Here is a tiny trained network, its code and every weight. The questions are about switching its units off for an input and a target symbol, where a switched-off unit gives its printed mean instead of its output.

import numpy as np


def w(rows, s, z=0):
    codes = np.array(rows[::2]) - 128.0
    scale = np.full(codes.shape[1], s)
    scale[-1] = z or s
    return codes * scale


def norm(h):
    return h / np.sqrt((h * h).mean(-1, keepdims=True) + 1e-5)


def f(y):
    return y / 2 * (1 + np.tanh(0.7978845608 * (y + 0.044715 * y**3)))


def softmax(a):
    e = np.exp(a - a.max(-1, keepdims=True))
    return e / e.sum(-1, keepdims=True)


def log_softmax(a):
    a = a - a.max(-1, keepdims=True)
    return a - np.log(np.exp(a).sum(-1, keepdims=True))


def net(x, mask):
    ids = ['ΔΨΩαβζηξπ'.index(c) for c in x.split()]
    T = len(ids)
    res = E[ids] + P[:T]
    u = 0
    for l in range(2):
        q, k, v = (norm(res) @ M[l].T for M in (Q, K, V))
        z = softmax(np.where(np.tri(T) > 0, q @ k.T / 2**0.5, -1e9)) @ v
        res = res + np.where(mask[u], z, O[l][:, -1]) @ O[l][:, :-1]
        u += 1
        y = f(norm(res) @ A[l][:, :-1].T + A[l][:, -1])
        res = res + np.where(mask[u : u + 8], y, B[l][:, -1]) @ B[l][:, :-1]
        u += 8
    return log_softmax(norm(res)[-1] @ U[:, :-1].T + U[:, -1])


Q, K, V, O, A, B = {}, {}, {}, {}, {}, {}
E = w([
[144,250,151,92,69,64,235,140],'Δ',
[44,81,209,202,92,139,100,164],'Ψ',
[92,105,78,135,129,113,125,88],'Ω',
[116,130,59,177,104,157,129,101],'α',
[130,110,165,108,227,220,160,161],'β',
[169,22,147,96,117,254,66,116],'ζ',
[105,119,66,153,111,131,143,72],'η',
[194,149,164,138,144,49,125,14],'ξ',
[133,108,51,134,108,126,134,135],'π',
],0.02)
P = w([
[26,103,138,87,160,106,153,124],'0',
[127,83,128,109,90,103,222,17],'1',
[124,82,127,106,76,117,197,46],'2',
[65,164,166,206,202,170,8,165],'3',
[88,107,133,179,162,188,39,118],'4',
[109,109,83,96,95,135,124,40],'5',
[136,155,116,147,129,150,132,121],'6',
[55,150,70,115,151,142,96,87],'7',
[87,141,70,162,149,147,81,43],'8',
[105,121,23,179,145,137,71,155],'9',
[79,156,40,116,153,112,63,91],'10',
],0.012)
Q[0] = w([
[155,226,179,89,200,101,131,254],'L0H1',
[154,159,166,75,167,175,182,171],'L0H1',
],0.056)
K[0] = w([
[126,143,79,96,77,56,254,41],'L0H1',
[185,120,49,76,140,130,187,87],'L0H1',
],0.05)
V[0] = w([
[193,89,18,120,191,114,172,29],'L0H1',
[249,88,30,2,42,80,134,229],'L0H1',
],0.0092)
O[0] = w([
[85,231,98,104,154,1,165,174,123],'L0H1',
[75,221,189,10,98,140,91,151,8],'L0H1',
],0.0046,0.016)
A[0] = w([
[232,149,221,138,164,70,72,68,2],'L0N1',
[136,100,174,113,103,160,172,116,188],'L0N2',
[84,158,143,104,96,119,140,144,103],'L0N3',
[90,111,253,174,106,103,166,148,60],'L0N4',
[141,156,183,120,197,207,171,142,86],'L0N5',
[184,127,157,102,131,168,116,108,72],'L0N6',
[154,169,160,122,72,126,117,137,38],'L0N7',
[157,172,208,139,89,79,167,170,4],'L0N8',
],0.038,0.0056)
B[0] = w([
[130,254,207,126,159,145,105,17,207],'L0N1',
[166,169,151,133,141,129,142,138,233],'L0N2',
[153,134,91,109,136,126,154,133,213],'L0N3',
[138,113,121,182,200,78,97,166,211],'L0N4',
[95,157,108,78,139,164,62,180,255],'L0N5',
[128,93,127,135,87,163,99,112,190],'L0N6',
[136,100,90,138,121,142,149,116,162],'L0N7',
[143,129,143,150,28,70,90,156,212],'L0N8',
],0.043,0.0072)
Q[1] = w([
[111,143,254,127,128,66,123,140],'L1H1',
[119,131,152,140,157,187,3,204],'L1H1',
],0.056)
K[1] = w([
[99,94,141,182,209,37,194,107],'L1H1',
[237,82,151,115,31,128,253,113],'L1H1',
],0.043)
V[1] = w([
[26,92,172,84,172,69,202,175],'L1H1',
[121,31,164,4,143,91,93,115],'L1H1',
],0.028)
O[1] = w([
[118,112,156,159,148,142,209,222,3],'L1H1',
[252,132,81,142,180,101,91,162,69],'L1H1',
],0.012,0.021)
A[1] = w([
[189,125,111,142,124,118,48,114,79],'L1N1',
[154,54,201,146,104,248,80,123,107],'L1N2',
[194,38,181,112,137,239,85,109,77],'L1N3',
[114,83,71,251,183,154,64,129,117],'L1N4',
[158,90,206,155,197,105,117,199,10],'L1N5',
[123,111,122,87,132,178,104,148,65],'L1N6',
[118,135,164,167,156,73,148,174,90],'L1N7',
[102,122,41,162,91,116,43,94,126],'L1N8',
],0.033,0.012)
B[1] = w([
[133,99,171,80,92,197,150,222,196],'L1N1',
[155,47,67,136,119,53,117,69,163],'L1N2',
[176,31,209,77,188,75,146,4,164],'L1N3',
[163,116,79,181,18,153,128,39,216],'L1N4',
[83,82,97,226,238,209,84,68,149],'L1N5',
[98,133,146,78,95,101,102,95,144],'L1N6',
[184,152,130,130,78,69,65,152,150],'L1N7',
[58,182,66,147,117,103,42,56,252],'L1N8',
],0.032,0.038)
U = w([
[142,120,149,50,126,243,37,194,203],'Δ',
[155,176,4,83,163,120,182,105,161],'Ψ',
[180,230,192,131,133,138,137,77,102],'Ω',
[187,97,181,98,43,253,138,149,124],'α',
[131,103,70,244,180,169,95,135,190],'β',
[184,35,179,56,154,83,81,91,135],'ζ',
[144,153,159,153,56,18,108,180,123],'η',
[113,149,118,127,142,92,115,114,3],'ξ',
[11,95,141,153,91,152,201,122,117],'π',
],0.0061,0.0026)

Each question gives the input, a string of symbols that net reads in full, and the target symbol t.
The units are the heads (2 rows each of Q, K, V and O) and the neurons (one row each of A and B). Each row of codes is followed by its name. A weight is (code - 128) times the scale printed after its matrix; where a second scale follows, it is the last column's (O, A, B and U).
mask holds one flag per unit, layer by layer, with each layer's heads first. A switched-off unit (its flag False) gives its mean, the last column of its rows in O or B, instead of its output. The means were averaged over made-up inputs and are rounded, as every weight is.
A unit's drop is (log p(t) with every unit on - log p(t) with that unit switched off) / (log p(t) with every unit on - log p(t) with every unit switched off).
The circuit of an input: a set's keep is (log p(t) with only the set's units on - log p(t) with every unit switched off) / (log p(t) with every unit on - log p(t) with every unit switched off). Starting from the 12 units with the biggest drops (on a tie, the unit counted first), units are removed one at a time, each time the one whose removal leaves the highest keep (on an exact tie, the one counted first), for as long as the keep stays at least 0.8.
circuit, biggest first: the units of the circuit, biggest drop first
unit that matters most: the unit with the biggest drop
k most important neurons: the k neurons with the biggest drops, biggest first
top k neurons in layer l: the k neurons of layer l with the biggest drops, biggest first
input Δ η Ω, target Ω: unit that matters most -> L1N1
input β α ξ π η Ψ π β Δ, target η: circuit, biggest first -> L0N8; L1N4; L0H1
input Δ α Δ, target η: circuit, biggest first -> L0N8; L1N4
input η Ω Ψ β Ψ ξ π, target ζ: 2 most important neurons -> L1N3; L0N4
input α Ω β Ω β Ω π α Ω Ψ, target β: circuit, biggest first -> L1N5; L0N4
input π Ω π, target Ψ: 2 most important neurons -> L0N3; L1N1
input ζ Ω Ω, target Δ: 4 most important neurons -> L0N4; L0N1; L0N8; L1N1
input ζ η π, target Δ: top 2 neurons in layer 0 -> L0N4; L0N1
input Δ ξ π, target Ω: top 3 neurons in layer 1 -> L1N1; L1N8; L1N4
input α β β ζ, target ζ: top 2 neurons in layer 1 -> L1N3; L1N2
input Δ β ξ α Ψ ξ η, target ζ: 3 most important neurons -> L1N3; L0N5; L0N4
input ζ π α, target Δ: top 3 neurons in layer 0 -> L0N4; L0N1; L0N6
input π π η, target Ψ: 3 most important neurons -> L0N3; L1N1; L1N4
input π α α, target Ψ: 3 most important neurons -> L0N3; L1N1; L1N4
input Δ π ζ α Ω Ω Ψ, target β: unit that matters most -> L0N4
input π Δ α π π β β Ω ξ, target Ω: 2 most important neurons -> L0N1; L1N8
input η Δ Ω, target η: 3 most important neurons -> L0N1; L0N5; L1N7
input α α π Ψ β Ω, target ζ: 4 most important neurons -> L1N3; L0N4; L0N5; L0N8
input α π η, target π: 2 most important neurons -> L0N4; L0N5
input Ψ η α, target ζ: unit that matters most -> L0H1
input ζ π Ω, target Δ: 3 most important neurons -> L0N4; L0N1; L1N1
input Ψ Δ Ω, target ζ: top 3 neurons in layer 1 -> L1N8; L1N4; L1N3
input Ω Ω Ω, target β: 4 most important neurons -> L0N1; L0N2; L0N8; L1N5
input α α β, target Δ: top 2 neurons in layer 0 -> L0N5; L0N2
